Here is a tiny trained network, its code and every weight. The questions are about switching its units off for an input and a class, where a switched-off unit gives its printed mean instead of its output.

import numpy as np


def w(rows, s, z=0):
    codes = np.array(rows[::2]) - 128.0
    scale = np.full(codes.shape[1], s)
    scale[-1] = z or s
    return codes * scale


def f(y):
    return np.maximum(y, 0)


def log_softmax(a):
    a = a - a.max(-1, keepdims=True)
    return a - np.log(np.exp(a).sum(-1, keepdims=True))


def net(x, mask):
    res = np.array(x, float).reshape(1, 3) / 4 @ E
    y = f(res @ A[0][:, :-1].T + A[0][:, -1])
    res = res + np.where(mask, y, B[0][:, -1]) @ B[0][:, :-1]
    return log_softmax(res[-1] @ U[:, :-1].T + U[:, -1])


A, B = {}, {}
E = w([
[154,208,84,78,123,156,240,190],'x0',
[130,157,9,213,135,192,72,157],'x1',
[232,148,120,187,37,49,124,107],'x2',
],0.011)
A[0] = w([
[160,97,63,203,142,179,91,149,33],'n1',
[82,139,93,90,149,122,129,89,250],'n2',
[121,117,63,166,130,170,93,194,161],'n3',
[104,151,99,127,82,132,218,170,56],'n4',
[214,146,130,157,24,94,124,126,58],'n5',
[126,23,144,168,107,101,34,103,117],'n6',
[171,141,64,187,127,163,104,125,127],'n7',
[90,80,160,155,118,95,53,90,55],'n8',
[138,186,88,65,124,101,170,161,54],'n9',
[172,220,91,79,80,160,214,178,117],'n10',
[218,134,124,159,74,83,126,143,179],'n11',
[117,165,85,182,112,206,121,134,74],'n12',
[114,173,74,200,140,174,74,154,67],'n13',
[32,111,124,78,200,167,126,167,72],'n14',
[125,139,107,110,98,144,172,154,68],'n15',
[233,151,123,157,91,69,152,116,72],'n16',
[134,78,186,50,112,94,157,106,44],'n17',
[167,144,95,82,141,131,203,181,110],'n18',
[120,69,172,71,100,84,183,102,68],'n19',
[145,145,200,89,155,83,166,99,103],'n20',
[86,58,163,193,129,131,93,52,65],'n21',
[132,144,97,123,146,117,100,145,95],'n22',
[58,100,127,66,250,212,157,141,74],'n23',
[124,119,68,142,132,145,120,106,73],'n24',
[113,89,122,135,138,128,100,73,71],'n25',
[138,115,191,89,122,86,167,105,184],'n26',
],0.011,0.013)
B[0] = w([
[72,187,123,50,97,87,221,137,175],'n1',
[195,27,199,221,164,149,1,213,225],'n2',
[170,143,175,110,94,73,153,216,213],'n3',
[118,135,67,64,172,106,96,46,171],'n4',
[9,104,190,243,75,149,141,42,198],'n5',
[204,128,49,103,203,178,100,79,217],'n6',
[135,148,149,79,88,80,166,204,201],'n7',
[148,169,73,57,187,132,120,40,177],'n8',
[101,149,45,86,198,96,134,42,171],'n9',
[212,133,51,105,205,181,89,83,248],'n10',
[88,70,186,173,90,193,70,135,231],'n11',
[97,197,99,81,99,26,200,145,177],'n12',
[89,206,117,39,80,64,207,166,190],'n13',
[30,103,220,208,35,139,150,4,194],'n14',
[111,153,106,71,129,120,103,80,150],'n15',
[13,77,213,198,62,170,146,8,197],'n16',
[97,218,118,62,99,61,213,158,176],'n17',
[196,105,54,98,174,162,103,78,202],'n18',
[90,208,134,34,120,34,227,182,181],'n19',
[125,192,108,91,109,65,188,209,188],'n20',
[174,154,38,73,174,141,142,47,183],'n21',
[129,149,155,90,137,123,177,114,139],'n22',
[52,121,202,200,74,167,151,42,219],'n23',
[115,188,131,97,111,112,159,136,146],'n24',
[98,187,80,110,165,127,173,78,148],'n25',
[162,154,133,142,123,87,145,249,221],'n26',
],0.0077,0.016)
U = w([
[77,114,174,166,80,165,114,80,76],'0',
[116,150,121,80,108,67,138,198,96],'1',
[148,127,53,97,195,165,99,83,98],'2',
[182,68,159,180,138,178,51,252,247],'3',
],0.015,0.014)

Each question gives the input, the list of numbers given to net, and the class t.
The units are the neurons (one row each of A and B). Each row of codes is followed by its name. A weight is (code - 128) times the scale printed after its matrix; where a second scale follows, it is the last column's (A, B and U).
mask holds one flag per neuron, in row order. A switched-off neuron (its flag False) gives its mean, the last column of its row in B, instead of its output. The means were averaged over made-up inputs and are rounded, as every weight is.
A unit's drop is (log p(t) with every unit on - log p(t) with that unit switched off) / (log p(t) with every unit on - log p(t) with every unit switched off).
The circuit of an input: a set's keep is (log p(t) with only the set's units on - log p(t) with every unit switched off) / (log p(t) with every unit on - log p(t) with every unit switched off). Starting from the 12 units with the biggest drops (on a tie, the unit counted first), units are removed one at a time, each time the one whose removal leaves the highest keep (on an exact tie, the one counted first), for as long as the keep stays at least 0.8.
circuit, biggest first: the units of the circuit, biggest drop first
top k neurons: the k neurons with the biggest drops, biggest first
drop when u is switched off: that unit's drop, to one decimal
input [8,-5,6], class 2: circuit, biggest first : n10
input [-8,0,-7], class 2: top 2 neurons : n6, n21
input [2,5,5], class 0: top 2 neurons : n5, n16
input [-4,8,7], class 1: top 2 neurons : n7, n13
input [4,0,4], class 0: top 2 neurons : n16, n6
input [6,-4,-8], class 0: top 2 neurons : n23, n14
input [8,-4,-8], class 0: top 2 neurons : n23, n14
input [4,-5,-7], class 0: top 2 neurons : n23, n14
input [7,-5,-5], class 2: top 2 neurons : n10, n18
input [-7,-8,6], class 1: top 2 neurons : n19, n26
input [1,-7,8], class 0: top 3 neurons : n16, n5, n11
input [7,-6,3], class 2: top 2 neurons : n10, n18
input [-1,3,-2], class 3: drop when n19 is switched off : 0.1
input [-7,-6,5], class 2: circuit, biggest first : n6
input [3,-3,-3], class 3: drop when n5 is switched off : 0.2
input [4,1,8], class 0: drop when n23 is switched off : 0.0
